a = [[145, 111, 136, 114, 110, 128, 127, 110, 129, 138], [144, 126, 142, 124, 124, 128, 128, 125, 133, 130], [153, 118, 144, 119, 116, 118, 117, 116, 134, 126], [142, 126, 139, 125, 125, 127, 126, 125, 133, 130], [138, 133, 137, 133, 133, 118, 117, 133, 135, 120], [133, 132, 133, 132, 132, 126, 126, 132, 132, 127]]
The 5th entry in reading order -> 110
The 1st entry in reading order: 145
The entry just right of 134?
Answer: 126
The entry just right of the largest entry?
Answer: 118
The largest entry -> 153

Read these off the grid that follows.
1) The entry in the bottom-left corner?
2) The entry in the top-left corner?
3) The first entry in the row that holds the smallest entry?
4) The largest entry in the last row?
5) The second smallest entry?
6) The entry in the bottom-right corner?
7) The smallest entry in the last row?
8) The entry directly above 112?
117  118  145  111  152  132  150  117  113
107  123  143  105  140  135  104  145  103
105  152  144  108  139  129  109  150  154
128  150  135  107  112  153  135  128  138
1) 128
2) 117
3) 107
4) 153
5) 104
6) 138
7) 107
8) 139

[[120, 130, 131, 139, 119, 118, 129, 130, 111],
 [142, 137, 130, 122, 116, 134, 132, 132, 131],
 [120, 105, 110, 145, 134, 127, 129, 121, 115],
 [115, 132, 135, 124, 126, 115, 126, 113, 138],
 [122, 144, 135, 126, 117, 121, 124, 128, 125],
 [111, 134, 134, 126, 125, 114, 125, 125, 125],
 [123, 137, 120, 124, 128, 128, 107, 139, 117],
 [118, 117, 112, 138, 137, 124, 122, 132, 110],
 [120, 135, 129, 128, 126, 120, 121, 141, 111],
 [131, 132, 120, 130, 116, 133, 114, 137, 118],
 [136, 131, 126, 130, 117, 132, 133, 126, 126],
 [124, 131, 138, 127, 124, 116, 144, 119, 132],
 [129, 115, 115, 138, 122, 131, 131, 113, 126],
 [125, 119, 120, 137, 125, 127, 133, 125, 120],
 [141, 126, 121, 123, 124, 133, 129, 118, 141]]
Rows and columns are numbered from 1.
What is the bottom-right entry?
A: 141
The entry at row 1, column 1: 120
The entry directly above the smallest entry -> 137
The entry directly below the centre entry -> 126
What is the entry at row 3, column 1?
A: 120
The bottom-left entry is 141
The entry directly below the smallest entry: 132
What is the entry at row 1, column 3?
A: 131
What is the entry in row 3 and column 2?
A: 105
The entry at row 1, column 2: 130
What is the top-right entry?
A: 111
What is the entry in row 3 and column 3?
A: 110
The entry at row 2, column 3: 130
What is the entry at the centre?
A: 137
The entry directly above the centre entry is 128
What is the bottom entry of the column that holds the largest entry?
A: 123
The entry just right of the largest entry is 134
The top entry of the column that holds the largest entry -> 139
The bottom entry of the column that holds the smallest entry: 126

X =
[[138 139 131 141 124 110 117 137 107 120 106 148 143]
 [129 113 113 129 111 143 144 113 125 129 109 135 117]
 [132 115 115 136 124 121 123 140 128 132 143 151 131]
 [146 144 107 117 108 118 132 106 123 142 115 124 148]
 [109 148 138 121 116 127 149 136 139 106 116 144 112]
 [110 145 139 151 125 136 113 114 148 130 144 109 137]
 [112 127 114 108 132 123 142 140 146 104 151 122 130]
 [127 146 126 151 133 110 152 131 152 145 134 146 128]
 [142 115 122 126 105 124 147 110 137 152 134 149 120]
 [106 108 151 142 127 105 141 131 130 150 120 111 126]
 [144 109 106 137 149 118 129 104 104 116 128 123 105]
 [106 134 124 136 116 123 151 113 143 104 149 108 130]
 [144 135 148 117 115 104 136 121 144 121 121 148 115]
 [132 106 126 128 146 136 112 105 106 150 132 138 114]
 [149 149 144 117 140 145 146 130 145 115 113 107 144]]
Find the largest entry in the first column.
149
The entry in the top-left corner: 138
The entry just left of the centre entry: 110
The entry in the bottom-right corner -> 144
Find the fourth entry in reading order.
141
The third entry on the main diagonal -> 115
The entry directly above the centre entry -> 142
The fifth entry from the end, reading row by row -> 145
Find the top-right entry.
143
The second entry on the main diagonal -> 113
The second-last entry, reading row by row is 107
Find the third entry on the diagonal from the top-right corner.
143
The largest entry in the last column -> 148
The fifth entry in reading order: 124
Find the 3rd entry from the end, reading row by row.
113
Find the smallest entry in the last column.
105
Find the 2nd entry, reading row by row.
139

Questions about the row below.
1) Report the fifth-last entry.
2) Report the fourth entry from the end.
[145 157 120 139 133]
1) 145
2) 157

[[150 145 151 123 145 123 121 120 119 121 135 126 122 128 131 121]
 [146 144 147 127 144 126 126 122 121 126 135 125 123 130 131 126]
 [131 128 131 120 127 122 120 135 135 120 127 141 137 124 126 120]
 [135 134 135 126 134 124 124 135 136 125 129 138 138 126 127 125]
 [136 131 136 115 131 117 114 136 135 115 126 144 139 121 124 114]
 [117 123 116 147 123 146 148 127 128 148 133 123 125 141 138 149]
 [130 131 130 138 131 139 139 118 118 138 135 120 117 138 138 139]
 [131 132 131 137 133 135 136 127 127 137 133 127 127 134 134 137]
 [136 135 136 129 135 129 128 128 128 129 132 130 129 130 131 129]
 [149 144 150 119 144 119 117 126 125 118 133 132 129 125 127 117]
 [137 137 138 134 137 133 134 121 121 134 135 123 122 134 135 134]
 [142 137 143 118 136 120 117 124 123 117 131 133 126 125 129 117]
 [122 121 121 127 120 130 128 129 128 128 127 135 130 129 131 128]
 [120 122 119 136 122 137 137 130 130 137 129 131 130 134 134 138]]
Indices start at 1.
The entry in row 2 and column 1 -> 146
Which number is the entry in the bottom-left corner?
Answer: 120
Which number is the entry in the top-left corner?
Answer: 150
The entry in row 2 and column 3: 147
Which number is the entry in row 1 and column 2?
Answer: 145
Which number is the entry just right of 143?
Answer: 118
Which number is the bottom entry of the column that holds the largest entry?
Answer: 119
The entry at row 1, column 3: 151
Which number is the bottom-right entry?
Answer: 138
The entry at row 2, column 2 -> 144
The entry at row 3, column 1 is 131
Which number is the entry just right of the largest entry?
Answer: 123
The entry in row 3 and column 2 -> 128
The top-right entry is 121

grid =
[[141 105 104 140 146 108]
 [109 143 143 112 130 153]
 [117 137 136 117 125 151]
 [111 123 121 112 136 136]
 [136 139 140 136 127 145]]
Rows and columns are numbered from 1.
The entry just right of 127 is 145
Report the entry just left of 121.
A: 123
Report the entry at row 3, column 3.
A: 136
The entry just left of 153 is 130
Report the entry in row 2 and column 1.
A: 109
The entry at row 3, column 1 is 117
Report the entry just left of the smallest entry.
A: 105
The top-right entry: 108
The entry in row 1 and column 1 -> 141
Report the entry directly below 108.
A: 153
The entry just right of the smallest entry is 140
